Below are the code and all the weights of a small trained network. Each question names an input and a class and asks about switching units off, where a switched-off unit gives its printed mean instead of its output.

import numpy as np


def w(rows, s, z=0):
    codes = np.array(rows[::2]) - 128.0
    scale = np.full(codes.shape[1], s)
    scale[-1] = z or s
    return codes * scale


def norm(h):
    return h / np.sqrt((h * h).mean(-1, keepdims=True) + 1e-5)


def f(y):
    return np.maximum(y, 0)


def log_softmax(a):
    a = a - a.max(-1, keepdims=True)
    return a - np.log(np.exp(a).sum(-1, keepdims=True))


def net(x, mask):
    res = np.array(x, float).reshape(1, 4) / 4 @ E
    u = 0
    for l in range(2):
        y = f(norm(res) @ A[l][:, :-1].T + A[l][:, -1])
        res = res + np.where(mask[u : u + 15], y, B[l][:, -1]) @ B[l][:, :-1]
        u += 15
    return log_softmax(norm(res)[-1] @ U[:, :-1].T + U[:, -1])


A, B = {}, {}
E = w([
[163,210,135,144,186,64,249,228,188],'x0',
[54,96,145,117,170,49,101,247,105],'x1',
[174,118,10,141,149,191,113,136,42],'x2',
[127,159,27,43,131,173,123,190,188],'x3',
],0.0016)
A[0] = w([
[118,194,80,122,129,85,87,215,57,117],'0.n1',
[129,143,93,96,166,51,55,150,83,44],'0.n2',
[62,77,225,147,151,70,94,147,197,166],'0.n3',
[130,205,159,133,164,68,205,172,149,86],'0.n4',
[229,143,77,120,148,182,206,26,164,81],'0.n5',
[106,106,95,116,201,83,90,147,94,37],'0.n6',
[76,54,149,122,163,113,104,171,140,139],'0.n7',
[96,122,153,137,86,158,55,64,81,71],'0.n8',
[128,189,170,162,139,1,211,152,88,91],'0.n9',
[69,145,56,79,103,141,90,203,243,35],'0.n10',
[109,129,143,153,131,141,61,247,74,31],'0.n11',
[218,145,37,134,167,124,151,78,103,86],'0.n12',
[102,89,109,106,131,98,129,190,51,6],'0.n13',
[159,129,87,124,97,171,160,98,158,89],'0.n14',
[75,139,221,116,82,137,145,79,207,68],'0.n15',
],0.0029,0.0025)
B[0] = w([
[106,118,156,119,96,180,181,83,120,176],'0.n1',
[109,107,89,100,116,111,201,126,84,147],'0.n2',
[194,214,91,146,43,128,140,102,106,254],'0.n3',
[137,45,148,168,197,219,128,141,180,216],'0.n4',
[112,166,57,181,109,120,116,179,73,217],'0.n5',
[93,120,84,136,78,138,207,79,75,145],'0.n6',
[136,158,56,150,124,114,161,94,88,187],'0.n7',
[179,52,139,177,194,94,113,135,153,197],'0.n8',
[103,80,110,208,109,142,145,139,185,222],'0.n9',
[116,131,146,3,162,172,91,142,162,177],'0.n10',
[63,128,69,124,126,133,191,101,86,157],'0.n11',
[135,176,105,132,61,154,119,154,141,180],'0.n12',
[63,124,67,165,122,134,193,109,53,145],'0.n13',
[139,171,84,135,158,108,142,160,90,165],'0.n14',
[90,134,185,102,81,17,153,136,92,202],'0.n15',
],0.003)
A[1] = w([
[148,104,163,181,188,110,147,168,197,39],'1.n1',
[152,107,86,131,187,198,146,159,149,232],'1.n2',
[111,171,119,88,99,125,183,162,129,224],'1.n3',
[144,63,148,142,178,147,78,75,130,21],'1.n4',
[130,108,106,96,157,186,85,135,79,108],'1.n5',
[136,149,99,76,98,141,86,113,76,252],'1.n6',
[77,108,119,113,159,141,137,159,111,131],'1.n7',
[121,111,108,194,106,125,151,109,105,119],'1.n8',
[97,67,130,148,101,154,95,111,74,85],'1.n9',
[127,149,127,3,162,158,115,137,172,20],'1.n10',
[169,74,115,151,131,79,76,107,123,31],'1.n11',
[151,148,156,158,112,155,122,118,84,134],'1.n12',
[173,178,94,96,117,168,129,126,147,87],'1.n13',
[85,163,84,154,160,107,122,167,91,118],'1.n14',
[120,156,205,98,93,90,116,91,140,77],'1.n15',
],0.0046,0.0021)
B[1] = w([
[94,97,164,218,101,252,188,163,192,198],'1.n1',
[113,158,178,117,86,61,82,94,120,249],'1.n2',
[145,52,141,132,184,163,90,117,108,243],'1.n3',
[198,110,198,67,240,194,127,150,70,163],'1.n4',
[98,147,160,169,122,57,163,136,158,185],'1.n5',
[150,139,157,179,146,148,189,163,152,252],'1.n6',
[142,120,106,101,96,53,127,78,125,159],'1.n7',
[107,114,140,36,149,140,102,150,170,232],'1.n8',
[125,124,124,87,162,152,186,126,122,204],'1.n9',
[88,88,145,8,245,44,28,234,209,174],'1.n10',
[196,129,173,123,207,176,113,87,131,166],'1.n11',
[134,158,109,102,139,139,73,161,138,188],'1.n12',
[108,160,88,118,123,123,76,154,126,188],'1.n13',
[135,123,109,122,82,144,158,67,110,182],'1.n14',
[123,141,96,159,88,55,71,121,85,194],'1.n15',
],0.004,0.0033)
U = w([
[67,69,52,100,109,101,214,92,37,152],'0',
[92,122,112,32,190,87,47,206,197,172],'1',
[205,97,191,109,231,205,98,76,79,149],'2',
[100,99,185,246,104,191,196,168,221,160],'3',
[143,146,182,169,23,21,67,70,98,153],'4',
[117,150,124,125,119,136,132,99,142,3],'5',
[182,254,20,170,74,189,84,139,101,152],'6',
],0.0091,0.0042)

Each question gives the input, the list of numbers given to net, and the class t.
The units are the neurons (one row each of A and B). Each row of codes is followed by its name. A weight is (code - 128) times the scale printed after its matrix; where a second scale follows, it is the last column's (A, B and U).
mask holds one flag per neuron, layer by layer. A switched-off neuron (its flag False) gives its mean, the last column of its row in B, instead of its output. The means were averaged over made-up inputs and are rounded, as every weight is.
A unit's drop is (log p(t) with every unit on - log p(t) with that unit switched off) / (log p(t) with every unit on - log p(t) with every unit switched off).
The circuit of an input: a set's keep is (log p(t) with only the set's units on - log p(t) with every unit switched off) / (log p(t) with every unit on - log p(t) with every unit switched off). Starting from the 12 units with the biggest drops (on a tie, the unit counted first), units are removed one at a time, each time the one whose removal leaves the highest keep (on an exact tie, the one counted first), for as long as the keep stays at least 0.8.
units of the circuit, in order: the units of the circuit, biggest drop first
top k neurons: the k neurons with the biggest drops, biggest first
top k neurons in layer l: the k neurons of layer l with the biggest drops, biggest first
drop of u: that unit's drop, to one decimal
input [-7,-1,-3,4], class 2: units of the circuit, in order	0.n8, 1.n4
input [-5,1,7,7], class 1: top neuron in layer 1	1.n10
input [8,-7,-3,8], class 1: units of the circuit, in order	1.n10, 0.n10
input [8,3,6,3], class 3: top 4 neurons	1.n1, 0.n4, 0.n9, 1.n8
input [-1,-7,1,-4], class 6: units of the circuit, in order	0.n5, 1.n12
input [-3,-2,3,8], class 1: top 2 neurons	1.n10, 0.n10
input [6,-6,-1,5], class 1: units of the circuit, in order	0.n3, 0.n10, 1.n10
input [-6,4,-1,0], class 2: units of the circuit, in order	0.n8, 1.n11
input [0,3,-4,0], class 4: top 2 neurons	0.n3, 0.n15
input [2,8,-4,-2], class 3: top 2 neurons	0.n9, 0.n4
input [2,6,-3,0], class 3: top 3 neurons	0.n9, 0.n4, 0.n5
input [0,-3,0,-2], class 6: top 2 neurons	0.n5, 1.n10
input [6,2,4,2], class 3: top 2 neurons	1.n1, 0.n9
input [0,-3,-1,0], class 6: units of the circuit, in order	0.n5
input [7,-5,5,-5], class 6: top 3 neurons in layer 0	0.n5, 0.n12, 0.n8
input [7,6,-5,3], class 3: top 2 neurons	1.n1, 0.n9
input [5,8,0,-4], class 3: drop of 0.n4	0.3
input [-3,3,2,-2], class 0: drop of 1.n1	0.0
input [0,-5,-6,1], class 4: drop of 0.n15	0.2
input [0,1,-5,-2], class 4: units of the circuit, in order	0.n3
